(in the rows, 128 means zero)
Facts:
k833 -rabom-> k206; k901 -rabom-> k738; k98 -rabom-> k358; k258 -rabom-> k975; k379 -rabom-> k457; k3 -rabom-> k712
k185 -rabom-> k198; k338 -rabom-> k185; k145 -rabom-> k649; k87 -rabom-> k649; k837 -rabom-> k886; k204 -rabom-> k301
k183 -rabom-> k707; k759 -rabom-> k268; k230 -rabom-> k946; k559 -rabom-> k358; k823 -rabom-> k81; k238 -rabom-> k81
k877 -rabom-> k738; k924 -rabom-> k214; k133 -rabom-> k738; k28 -rabom-> k564; k609 -rabom-> k356; k969 -rabom-> k643
k638 -rabom-> k571; k752 -rabom-> k803; k419 -rabom-> k649; k356 -rabom-> k366; k645 -rabom-> k69; k859 -rabom-> k688
k615 -rabom-> k714; k40 -rabom-> k571; k427 -rabom-> k457; k649 -rabom-> k490; k714 -rabom-> k37; k57 -rabom-> k81
k503 -rabom-> k198; k913 -rabom-> k738; k892 -rabom-> k738; k6 -rabom-> k42; k344 -rabom-> k513; k584 -rabom-> k198
k80 -rabom-> k726; k782 -rabom-> k98; k319 -rabom-> k946; k209 -rabom-> k67; k151 -rabom-> k358; k946 -rabom-> k198
k893 -rabom-> k571; k308 -rabom-> k224; k958 -rabom-> k268; k976 -rabom-> k457; k283 -rabom-> k564; k776 -rabom-> k714
k70 -rabom-> k81; k733 -rabom-> k410; k589 -rabom-> k903; k544 -rabom-> k494; k955 -rabom-> k712; k513 -rabom-> k604
k705 -rabom-> k649; k910 -rabom-> k975; k60 -rabom-> k185; k812 -rabom-> k928; k250 -rabom-> k214; k909 -rabom-> k201
k803 -rabom-> k643; k786 -rabom-> k763; k138 -rabom-> k37; k880 -rabom-> k268; k595 -rabom-> k410; k562 -rabom-> k513
k996 -rabom-> k494; k627 -rabom-> k206; k568 -rabom-> k42; k515 -rabom-> k366; k243 -rabom-> k886; k712 -rabom-> k611
k832 -rabom-> k738; k416 -rabom-> k712; k821 -rabom-> k515; k948 -rabom-> k214; k952 -rabom-> k763; k97 -rabom-> k903
k123 -rabom-> k13; k214 -rabom-> k42; k381 -rabom-> k630; k886 -rabom-> k42; k508 -rabom-> k903; k380 -rabom-> k381
k150 -rabom-> k903; k84 -rabom-> k861; k93 -rabom-> k803; k903 -rabom-> k611; k763 -rabom-> k8; k434 -rabom-> k733
k174 -rabom-> k946; k429 -rabom-> k301; k371 -rabom-> k24; k129 -rabom-> k81; k919 -rabom-> k35; k73 -rabom-> k688
k326 -rabom-> k206; k244 -rabom-> k201; k257 -rabom-> k886; k667 -rabom-> k81; k671 -rabom-> k860; k625 -rabom-> k177
k689 -rabom-> k611; k494 -rabom-> k469; k172 -rabom-> k861; k368 -rabom-> k649; k831 -rabom-> k946; k256 -rabom-> k611
k266 -rabom-> k177; k537 -rabom-> k975; k202 -rabom-> k35; k201 -rabom-> k42; k928 -rabom-> k688; k270 -rabom-> k886
k100 -rabom-> k268; k18 -rabom-> k571; k393 -rabom-> k490; k558 -rabom-> k177; k13 -rabom-> k358; k945 -rabom-> k903
k268 -rabom-> k24; k126 -rabom-> k198; k81 -rabom-> k69; k465 -rabom-> k832; k276 -rabom-> k35; k132 -rabom-> k469
k206 -rabom-> k832; k673 -rabom-> k201; k931 -rabom-> k381; k476 -rabom-> k604; k841 -rabom-> k185; k975 -rabom-> k571
k177 -rabom-> k860; k146 -rabom-> k185; k457 -rabom-> k410; k467 -rabom-> k712; k224 -rabom-> k611; k35 -rabom-> k726
k193 -rabom-> k53; k713 -rabom-> k604; k861 -rabom-> k432; k978 -rabom-> k695; k760 -rabom-> k358; k573 -rabom-> k714
k119 -rabom-> k649; k539 -rabom-> k975; k87 -trivi-> k919; k87 -trivi-> k185; k87 -trivi-> k714; k87 -trivi-> k238
k837 -trivi-> k209; k837 -trivi-> k84; k837 -trivi-> k379; k204 -trivi-> k615; k204 -trivi-> k97; k204 -trivi-> k714
k204 -trivi-> k630; k230 -trivi-> k301; k230 -trivi-> k604; k230 -trivi-> k649; k230 -trivi-> k689; k358 -trivi-> k301
k358 -trivi-> k733; k358 -trivi-> k868; k969 -trivi-> k625; k969 -trivi-> k564; k969 -trivi-> k379; k638 -trivi-> k952
k638 -trivi-> k615; k638 -trivi-> k183; k638 -trivi-> k185; k638 -trivi-> k584; k638 -trivi-> k705; k752 -trivi-> k893
k752 -trivi-> k3; k752 -trivi-> k868; k752 -trivi-> k689; k752 -trivi-> k429; k752 -trivi-> k564; k859 -trivi-> k244
k859 -trivi-> k860; k859 -trivi-> k69; k57 -trivi-> k688; k57 -trivi-> k537; k782 -trivi-> k713; k782 -trivi-> k18
k782 -trivi-> k913; k432 -trivi-> k319; k432 -trivi-> k419; k958 -trivi-> k667; k958 -trivi-> k786; k958 -trivi-> k301
k958 -trivi-> k202; k958 -trivi-> k18; k958 -trivi-> k568; k976 -trivi-> k803; k976 -trivi-> k183; k976 -trivi-> k132
k976 -trivi-> k146; k70 -trivi-> k667; k70 -trivi-> k185; k70 -trivi-> k469; k70 -trivi-> k371; k589 -trivi-> k713
k589 -trivi-> k224; k589 -trivi-> k123; k589 -trivi-> k268; k544 -trivi-> k645; k544 -trivi-> k28; k198 -trivi-> k467
k198 -trivi-> k84; k909 -trivi-> k893; k909 -trivi-> k571; k909 -trivi-> k308; k42 -trivi-> k93; k42 -trivi-> k129
k42 -trivi-> k946; k562 -trivi-> k379; k562 -trivi-> k410; k416 -trivi-> k892; k416 -trivi-> k919; k416 -trivi-> k123
k416 -trivi-> k283; k821 -trivi-> k615; k821 -trivi-> k714; k821 -trivi-> k568; k821 -trivi-> k24; k821 -trivi-> k177
k948 -trivi-> k860; k508 -trivi-> k18; k508 -trivi-> k24; k508 -trivi-> k319; k380 -trivi-> k151; k380 -trivi-> k609
k380 -trivi-> k40; k380 -trivi-> k67; k380 -trivi-> k880; k380 -trivi-> k73; k150 -trivi-> k202; k150 -trivi-> k860
k150 -trivi-> k733; k763 -trivi-> k952; k763 -trivi-> k250; k763 -trivi-> k868; k763 -trivi-> k776; k763 -trivi-> k214
k8 -trivi-> k860; k8 -trivi-> k627; k8 -trivi-> k503; k8 -trivi-> k319; k8 -trivi-> k84; k434 -trivi-> k133
k434 -trivi-> k146; k326 -trivi-> k356; k326 -trivi-> k861; k671 -trivi-> k151; k671 -trivi-> k645; k494 -trivi-> k338
k172 -trivi-> k877; k172 -trivi-> k568; k172 -trivi-> k73; k368 -trivi-> k465; k368 -trivi-> k604; k368 -trivi-> k283
k368 -trivi-> k145; k831 -trivi-> k53; k266 -trivi-> k80; k266 -trivi-> k910; k266 -trivi-> k760; k201 -trivi-> k901
k201 -trivi-> k515; k201 -trivi-> k568; k100 -trivi-> k98; k100 -trivi-> k901; k100 -trivi-> k119; k558 -trivi-> k6
k558 -trivi-> k860; k558 -trivi-> k738; k558 -trivi-> k705; k945 -trivi-> k733; k945 -trivi-> k13; k945 -trivi-> k928
k81 -trivi-> k6; k81 -trivi-> k714; k81 -trivi-> k356; k206 -trivi-> k60; k206 -trivi-> k733; k206 -trivi-> k503
k206 -trivi-> k975; k206 -trivi-> k515; k193 -trivi-> k688; k193 -trivi-> k133; k573 -trivi-> k243; k573 -trivi-> k978
k573 -trivi-> k712; k573 -trivi-> k705; k539 -trivi-> k129; k539 -trivi-> k238; k539 -trivi-> k257; k539 -trivi-> k80

Known rows:
k625: [137 129 126  76 176 176 128 124 110 110  83 148 135 125 135 142 124 149
  90  87 169  89 117 131 125 163 165 135 156]
k909: [151 134 161  94 160 180 127 110 134 144  66 128 135 128 143 146  89 168
 127  84 194  72 137  79 108 180 124 117 158]
k833: [166  93 122  98 185 196 153 134 153 105  73 175 169 144 137 131  94 170
 111  69 196 107  83 144 128 201 175 164 177]
k268: [153 139 133 126 169 157 119 145 124 159  92 162 153 118 139 128 128 178
 114  97 144  84 109 155 160 167 161 165 155]
k204: [167 112 141 147 163 156 162 122 152 143  57 131 131 133 141 142  84 157
 101  99 175  90  92 136 115 132 114 139 164]
k714: [115 143 121 141 164 156 147 133 126 143  99 162 151 103 153 163 118 140
 103  88 161 114  69 154 137 134 161 174 156]
k28: [147 136 132  96 177 181 115 142 128 121  56 139 153 130 143 153 113 141
 112 105 170  98  92 150 121 177 170 163 162]
k18: [145 137 115 121 159 194 130 133 125 111  74 152 152 111 145 152 139 174
  96 101 157  86  95 170 159 131 187 146 159]
k713: [163 141 128 118 170 172 121 137 129 136  88 153 172 111 145 133 130 178
  97 111 165  84 107 158 158 161 184 156 158]
k476: [155 128 138 101 176 167 135 135 130 134  66 142 145 132 145 135 111 153
  97 102 166  89 102 144 128 165 159 149 159]
k87: [178 123 130 161 183 118 175 129 159 143  61 149 119 125 123 146  79 152
  97 138 208  75 111 118 118 150 149 143 162]
k3: [135 119 125  97 185 191 108 113 100 116 103 127 148 116 122 124 135 121
 105  74 210  72 117 132 119 156 148 141 148]
k667: [111 142 143 133 172 185 106 126 133  97  90 147 164  83 131 148 116 175
  56 113 175 113  91 185 123 155 133 133 158]
k837: [165 137 158  78 163 153 137  99 147 117  54 145 154 156 158 150  96 178
 112  85 170  73 125  85 119 164 133 101 172]
k243: [140 149 151 106 152 165 148 105 136 139  76 137 158 118 193 150 100 143
  96  90 183 101  83 111 125 165 160 135 158]
k831: [189 125 128  89 190 172 148 117 146 167  52 113 152 121 125 131 120 165
  93  96 143  99 105 126 112 167 143 167 160]
k258: [159 119 130  90 154 182 138 148 117 129  56 142 128 144 152 140 113 150
 103  96 150  80 100 149 138 147 164 143 156]
k37: [141 134 136 104 175 149 128 139 126 145  75 152 139 136 141 139 112 150
 118  85 148  91 100 135 129 174 141 162 165]

Rows:
No name comes twice in this set of rows, the named rows included.
[120 151 119 131 183 135 180 114 140 111  83 151 115 110 164 146 123 118
  69 130 198 102  76 138 130 167 203 157 168] => k705
[151 129 141  99 178 138 114 155 118 108 100 163 188  94 143 155  83 151
  51 119 171 123  93 163 100 148 140 138 144] => k129
[124 139 123 121 169 184 131 115 126 103  73 152 149 114 132 157 133 162
  92  95 169  95  93 158 144 137 169 140 164] => k202
[145 130 125 127 165 176 143 126 129 132  77 143 145 108 146 148 111 148
  88 100 173  98  91 152 135 146 166 151 155] => k371
[136 125 118 113 174 204 130 126 138  96  68 164 168 128 138 163 116 159
 108  90 182 108  76 159 134 164 179 156 171] => k901
[164 127 128  88 196 138 148 108 146 142  58 144 138 146 123 141 129 173
 103  73 125  89 109 118 123 151 113 145 178] => k198
[127 145 123 116 173 206 106 140 127 118  44 136 158 125 139 172 117 134
 123 110 171 106  78 163 122 160 174 171 165] => k73
[166 144 139  98 155 149 134 132 124 151  88 162 186 114 172 180  75 151
 108  97 189  99  98  98 112 145 170 138 144] => k257
[132 144 141 100 176 157 130 139 122 147  84 143 139 119 168 112 130 143
 106  83 147 100  84 152 139 201 158 182 166] => k688
[145 125 139 115 182 131 146 108 151 111  53 161 133 166 129 141 125 184
 115  73 132  76 102 130 131 136 101 122 185] => k8
[149 129 149 107 179 149 128 140 135 149  68 153 136 141 135 131 108 155
 121  85 144  85 107 133 125 173 126 159 171] => k494

Now the same things, written a new way:
Known rows:
k3: [120 140 139 141 120 131 129 149 139 138 124 104 117 137 146 122 110 143
 151 108 129 124 147 136 113 129]
k209: [118 128 147 149 118 119 126 135 134 131 121 113 119 143 126 129 105 131
 162 119 124 136 138 134 101 141]
k250: [112 139 132 137 116 124 129 126 135 126 127 122 119 126 145 108 125 129
 151 118 131 128 133 124 116 139]
k759: [128 125 130 124 130 131 122 124 131 133 124 133 121 131 134 136 123 127
 120 133 127 128 118 126 121 125]
k860: [130 127 129 140 133 116 138 130 122 120 146 130 140 129 108 102 136 125
 151 117 130 130 140 134 137 136]
k969: [139 101 151 137 125 134 105 147 128 145 106 123 125 142 133 158 114 134
 102 136 103 129 132 126  94 136]
k713: [121 151 113 121 129 124 133 137 132 139 129 136 115 132 157  97 125 133
 137 116 133 110 119 127 144 119]
k928: [133 129 130 141 131 114 139 133 119 121 144 128 141 133 112 101 135 126
 154 114 129 131 143 138 136 135]
k508: [147 103 125 126 142 144 125 128 132 152 132 137 118 124 138 150 137 124
  90 134 123 127 115 127 116 126]
k358: [152 101 132 126 137 130 120 145 113 132 129 142 147 133 114 135 143 126
  93 130 108 123 135 128 128 129]
k877: [119 147 118 134 121 124 138 115 124 131 130 118 119 144 132 127 129 124
 153 146 151 132 120 140 125 122]
k244: [114 129 128 141 125 121 136 111 135 133 137 130 116 125 135 109 130 118
 157 126 136 136 120 125 115 147]
k615: [119 139 125 131 131 124 136 115 134 130 133 134 116 125 133 113 117 128
 151 123 136 127 121 130 131 127]
k649: [117 143 131 122 124 120 121 158 109 123 128 136 143 119 125 104 119 131
 145  98 130 116 145 190 139 140]
k513: [140 118 128 127 130 126 129 139 118 121 135 133 147 127 114 122 141 127
 118 126 121 127 139 130 138 125]
k469: [132 138 122 131 131 118 142 133 120 118 140 131 140 123 117  99 137 126
 146 113 128 125 140 131 148 127]
k786: [118 140 124 133 130 123 134 123 133 134 132 129 116 132 139 112 121 126
 152 122 135 126 121 129 129 131]
k419: [114 132 131 133 132 121 130 121 127 135 131 135 116 124 129 117 112 120
 153 116 137 128 117 161 121 141]

Rows:
No name comes twice in this set of rows, the named rows included.
[140 147 105 122 135 130 146 160 124 134 147 126 138 122 148  85 149 138
 129  98 134 108 146 136 162 114] => k224
[115 131 123 138 125 123 140 104 136 127 139 136 116 120 136 103 130 115
 155 121 141 134 119 119 125 144] => k243
[130 142 157 134 113 122 117 173 124 115 120 113 153 160 132 107 116 155
 160 103 108 113 170 121 115 121] => k571
[126 148 110 129 121 125 136 132 129 135 123 127 113 137 149  97 126 120
 137 120 138 114 120 131 141 119] => k913
[128 124 154 152 116 114 126 156 123 119 125 106 146 145 105 120 119 137
 161 111 116 135 165 137 111 142] => k410
[119 130 141 146 126 121 129 126 136 134 128 119 117 136 126 125 110 129
 161 121 126 136 131 134 107 139] => k84
[139 107 127 123 137 134 117 126 127 145 121 144 121 134 134 146 132 121
  93 141 117 125 110 126 118 125] => k958
[135  94 146 139 122 134 108 138 130 141 113 130 125 133 133 156 129 123
 104 140 107 136 129 118  86 147] => k837
[113 139 123 133 122 123 135 116 131 129 135 130 121 128 142 111 136 122
 153 132 141 132 122 123 120 139] => k568
[167  96 116 139 121 127 128 133 106 131 118 126 138 143  99 129 147  97
  92 138 118 128 132 138 123 127] => k206
[141 100 127 127 142 132 123 108 127 141 127 149 118 124 125 142 130 114
  96 138 121 130 103 121 121 131] => k573
[130 144 121 127 126 118 133 157 119 123 133 126 143 133 135  93 137 135
 141 110 121 114 149 134 150 125] => k604

Now the same things, written a new way:
Known rows:
k948: [125 145 104 120 162 146 121 123 125 143 136 124 117 123 131 140 149 141
 134 118 104 127 135 108 118 134 149 129 114  99]
k714: [137 129 134 136 128 120 127 120 131 118 121 132 118 128 125 139 126 136
 137 123 139 131 124 132 125 133 120 115 120 136]
k380: [125 150 114 134 135 145 116 139 116  90 128 119 137 163 133 129 140 167
 112 128 123 138 129 116 137 126 108 138 132 124]
k393: [133 127 119 131 125 132 125 121 126 128 120 119 137 134 130 133 134 133
 121 118 127 124 123 135 130 123 127 137 120 121]
k544: [122 159 116 135 136 150 111 143 112  69 128 118 136 177 134 128 142 181
 105 131 121 141 133 111 144 125 103 140 138 129]
k821: [128 128 105 127 137 136 124 128 122 141 131 119 138 140 132 129 138 141
 127 120 127 129 122 124 125 131 114 135 121 116]
k224: [135 120 130 140 119 118 119 130 144 121 115 126 111 140 125 133 123 116
 149 129 129 144 131 126 127 145 109 113 119 105]
k381: [130 129 120 129 136 126 124 126 124 122 129 129 123 133 129 132 129 140
 133 124 137 132 123 127 125 134 110 119 121 133]
k803: [135 105 137 130 136 120 124 116 128 129 119 128  92 124 116 127 127 136
 121 134 128 135 123 140 127 119 107 113 117 147]
k87: [131 126 105 124 123 138 124 120 123 141 124 110 151 142 138 118 136 138
 120 108 132 120 119 134 131 123 126 144 119 126]
k368: [130 129 104 123 124 136 125 123 123 135 126 116 153 133 135 130 135 133
 120 110 135 119 118 134 130 119 126 145 117 114]
k119: [138 133 134 136 111 127 126 116 130 104 111 125 138 123 126 148 130 130
 120 117 134 121 124 141 133 113 138 139 120 116]
k573: [130 123 105 126 136 135 125 126 122 146 130 118 137 137 131 129 138 137
 125 121 126 127 120 127 126 126 116 136 119 114]
k80: [145 127 138 142 123 121 130 110 134 145 118 117 119 154 136 103 129 142
 149 108 136 129 128 131 124 154 131 110 123 177]
k243: [136 141 137 133 150 135 125 110 135 129 120 130  95 111 121 152 144 131
 135 122  99 128 142 120 119 129 167 120 115 109]
k432: [125 131 103 123 143 130 123 132 121 133 137 129 134 133 132 132 132 143
 136 121 141 131 118 122 122 135 103 124 119 120]
k410: [134 133 130 134 129 118 128 125 130 113 124 140 122 112 123 155 124 129
 140 124 144 128 122 132 122 130 120 117 117 114]
k688: [131  74 139 123 146 122 121 109 123 143 117 120  61 127 108 110 128 140
 101 145 114 141 122 149 131 103  91 112 114 164]

Rows:
No name comes twice in this set of rows, the named rows included.
[134  69 139 124 136 128 123 104 124 152 108 111  70 127 107 110 135 133
  87 143 100 135 121 156 136  89 104 128 114 152] => k537
[138 123 107 131 127 138 128 115 126 167 125 101 147 164 143  96 141 144
 132 102 124 123 123 128 127 144 131 137 123 153] => k539
[128 102 107 120 143 136 123 122 119 154 128 113 116 138 125 115 138 140
 110 128 117 131 119 135 129 116 104 134 117 130] => k976
[134 131 131 136 130 118 127 123 132 114 123 138 121 115 123 153 126 129
 140 125 142 129 123 132 121 131 121 116 118 117] => k564
[139  84 138 136 147 131 124 107 128 166 118 113  78 144 109 134 129 122
 103 152 107 140 117 146 117  93 112 129 121 153] => k133
[130 128 119 127 131 126 124 124 124 118 126 127 129 132 130 131 128 140
 129 120 140 128 121 130 128 128 113 124 119 134] => k490
[129 126 103 126 137 135 125 127 122 145 131 118 139 137 132 131 138 137
 126 119 128 127 121 126 125 128 116 137 119 111] => k558
[136 112 129 144 111 123 116 129 150 133 107 113 113 152 124 128 130 107
 143 132 110 147 136 128 131 140 115 125 120  85] => k97
[132 160 146 149 123 140 114 135 121  50 112 126 121 165 126 142 137 172
 107 135 120 142 139 120 144 121 119 133 139 134] => k28
[138 131 131 135 111 126 128 116 131 114 112 125 138 120 127 148 129 125
 123 115 135 119 122 142 131 114 139 138 117 114] => k419
[134 128 119 128 119 133 125 118 125 123 118 117 142 131 131 132 133 133
 117 114 130 121 122 138 133 116 130 141 119 122] => k823
[129 129 102 126 137 134 125 129 123 141 132 123 143 130 131 139 137 134
 128 120 131 126 120 125 123 129 117 136 118 102] => k752

